Each row has a name. After each piece below comes the name of the row it's from, unless a question asks for something else. Each question is about the rows just above it.

(85): [-40 -21  19  -5  37 -21   1  31 -27 -12  13  11   2  29 -45  46  39  18]
(55): [-40 -21  19  -5  37 -21   1  31 -27 -18  13  11   2  29 -45  46  39  18]
(77): [ 32  16 -35 -38 -35  35 -15 -28  26  -7  13 -36 -23 -27  30 -34 -27   7]
(105): [  1  31 -27 -12  13  11   2  29 -45  47  39 -17  18 -14 -39  -4  20   3]
Which row holds this, read backwards? [ 47 -45] : (105)
[-23 -36  13  -7  26 -28 -15] is which row, read backwards? : (77)
Which row holds this, read backwards? [ 39  46 -45  29   2  11  13 -12 -27  31   1] : (85)
[-40 -21  19  -5  37 -21   1  31 -27 -12  13  11   2  29 -45  46  39  18] is in which row? : (85)
asked: [  1  31 -27 -12  13  11   2  29 -45  47  39 -17  18 -14 -39  -4  20   3] : (105)
asked: [-40 -21  19  -5  37 -21   1  31 -27 -18  13  11   2  29 -45  46  39  18] : (55)

(144): [ 13  -2  -8  -2 -15  -4 -13  -6  -2  -8   4 -19   2]
(97): [ 13  29   7 -24  -8 -29 -27  -8  -2 -18 -19 -24   5]
(45): [ 19  18   2 -13 -30 -39 -35 -25  -7 -23   1 -52   4]
(31): [  9 -16 -13   8 -34 -27  -7 -14  -8  -5  15 -35   8]
(29): [ -6   3  -1  -9  -8  -1 -21 -11  -5   5 -23  -6   4]
(48): [  6 -11 -35  -2 -26   7 -34 -11  -9   6 -19  -7   9]
(74): [ -6  11   9  27  25  33  21   9   7  12 -19  25  -1]
(64): [-7 -6 11  9 27 25 33 21  9  7 13 31 -8]
asked: [-7 -6 11  9 27 25 33 21  9  7 13 31 -8] : (64)
[13  7  9 21 33 25 27  9 11 -6] is which row, read backwards? : (64)
Which row holds [ -6  11   9  27  25  33  21   9   7  12 -19  25  -1]? : (74)
Which row holds [ -7 -19] read backwards? : (48)
Which row holds this, read backwards? [ -7 -19   6  -9 -11 -34   7 -26  -2 -35] : (48)

(63): [-17  22 -24  -1  -1  -6 -18 -25  -1 -44 -21  -6 -13  21   1  19  -2 -13
  17  37  -5 -29 -12   0]
(102): [-14  27 -24   0  -2  -5 -15 -21   0 -45  38 -28   9  -8  20 -13  19  -2
  37  18 -11 -27 -10   0]
(146): [-15  24 -25  -1  -2  -4 -15 -19   0 -48  39 -23   3  -6  22 -13  19  -3
  38  17 -11 -24  -9   9]
(30): [-18  24 -23   0  -1  -5 -19 -23   0 -51  40 -24   7  -6  23 -10  18  -4
  37  18  -5 -28 -11   1]
(57): [-16  23 -28  -2  -4  -5 -10 -20  -1 -39  37 -21   1  -6  21 -13  17  -5
  37  14 -11 -26 -10   9]
(90): [-16  23 -28  -2  -4  -5 -10 -20  -1 -39  37 -21   1  -6  21 -12  17  -5
  37  14 -11 -26 -10   9]
Which row holds this, read backwards? [ 14  37  -5  17 -13  21  -6   1 -21  37] : (57)
Which row holds [ -2  19 -13] read backwards? : (102)
[ 38 -45   0] is which row, read backwards? : (102)
Which row holds [ 37  -5  17 -12  21] read backwards? : (90)
Which row holds this, read backwards? [ -2  -1 -25] : (146)
[ -5  17 -13  21  -6   1 -21  37 -39] is which row, read backwards? : (57)
[-5 -2] is which row, read backwards? : (102)

(84): [  5  -2  -3  12   1  -3  -1   6 -10  -6  -4  -8  -1 -15  -2]
(197): [  6   8   2  -9  -7  -3  10 -10   8   2  -1  -1   0  -4  -1]
(194): [  1  -9   0  -2  -1  -3 -10  -6  -5   0   0   1   0 -14  -1]
(79): [ -3  -3  -1   4   3  -8  -9  -3 -14   3   0   3   1 -23   0]
(172): [ -6  -9  -1  -2   4  -6  -9  -2 -10   3   1   4   1 -26   1]
(27): [-2 16  3 -5 -1 -6 14 -5  1  5  1  4  0 -8  1]
(113): [ 14 -12  -2   1  -6  -1  -9  -6   6  -4  -5  -6  -1   6  -5]
(204): [  6  -2  -1  10   0  -4  -9   2 -11   0  -2   0  -1 -12  -2]
(2): [11 12 -1  9 -5 -1 12  4 -2 -5 -4 -9 -2 -3 -3]
(215): [ -3   6   2  -9  -2  -6   9  -8   0   3   1   2   1 -20   1]
(132): [-2 -4  5  7  4 42 -5 45 24 11  8 18  1 58  3]
(142): [-15  11   6 -21  -5   4  -9  -4  12  -1  -5  -2   2 -28   4]
[18  8 11 24 45 -5 42  4  7  5 -4] is which row, read backwards? : (132)
Which row holds [-9 -4 -5 -2  4 12 -1 -5] read backwards? : (2)

(69): [ 39  -8  23 -26  -2  15   7]
(159): [-22   3 -26  38  16 -12  27]
(37): [  7 -26   3  27  19 -30 -47]
(107): [13 29 27  7 11  2  2]
(7): [ 39  -8  23 -26  -2  11 -37]
(39): [ 18  12 -26  -3  -4 -30   3]
Which row holds [-12  16  38 -26] read backwards? : (159)
asked: [ 39  -8  23 -26  -2  15   7] : (69)
Which row holds [-22   3 -26  38  16 -12  27]? : (159)

(135): [-1  0  4  5 -8  7  4]
(108): [ 18 -54  -3  10  -6 -41 -27]
(15): [ -4  10 -41   8  -3   3 -18]
(65): [-13 -32   9   1   5 -26 -36]
(176): [-27 -48  -2  -3   8 -34 -31]
(96): [ 11   7  14   2   4  -6 -28]
(151): [ 10  10  11   4   4  -2 -23]
(95): [-30 -54  -3  -6  10 -41 -39]
(115): [-31 -55  -5  -7  12 -43 -40]
Which row holds this, read backwards? [-18   3] : (15)
[-41  10  -6  -3 -54] is which row, read backwards? : (95)
[-41  10  -6] is which row, read backwards? : (95)
Which row holds this, read backwards? [-36 -26] : (65)

(71): [25 44 -3 27 19]
(99): [14 52  4 23 -4]
(192): [-1 12 10 61 24]
(182): [-49 -36  26  47   7]
(60): [ 38  54 -22   4   5]
(24): [-12 -14  13  52   8]
(203): [-19  -6  16  54   1]
(171): [ 30  61 -16  45   8]
(50): [ -8 -43   0 -35   2]
(186): [-21 -52  -6 -20  19]
(218): [-28 -50   7   5  18]
(150): [-4 12 14 44 20]
Which row holds [52 14] read backwards? : (99)
Which row holds this, read backwards? [12 -1] : (192)
[19 27] is which row, read backwards? : (71)
Which row holds [44 14 12 -4] read backwards? : (150)
Which row holds [ 7 47] read backwards? : (182)

(76): [ 36 -33  34 -48]
(139): [ 11 -56 -24  45]
(53): [ 11 -56  41 -48]
(19): [ 11 -56   6 -42]
asked: [ 11 -56  41 -48] : (53)
asked: [ 11 -56 -24  45] : (139)
Which row holds [-24 -56  11] read backwards? : (139)

(104): [-34  16   4   5 -20  19  47]
(164): [ -5  13  24   5 -15 -16  55]
(38): [-18 -55  -3   5  14 -17  50]
(43): [-20  30  21  11  15 -16  45]
(26): [-18 -55  -3   5  14 -17  36]
(163): [-18 -55  -3   5  14 -23  18]
(17): [-34   4   5  16  47 -20  19]
Which row holds [ 15  11  21  30 -20] read backwards? : (43)
Which row holds [ 19 -20  47] read backwards? : (17)
Which row holds [ 16   5   4 -34] read backwards? : (17)
Which row holds [ 19 -20  47  16   5] read backwards? : (17)
[ 47  19 -20   5   4  16] is which row, read backwards? : (104)
[-16  15  11] is which row, read backwards? : (43)
Where do [-18 -55  -3   5  14 -23  18] appear? : (163)

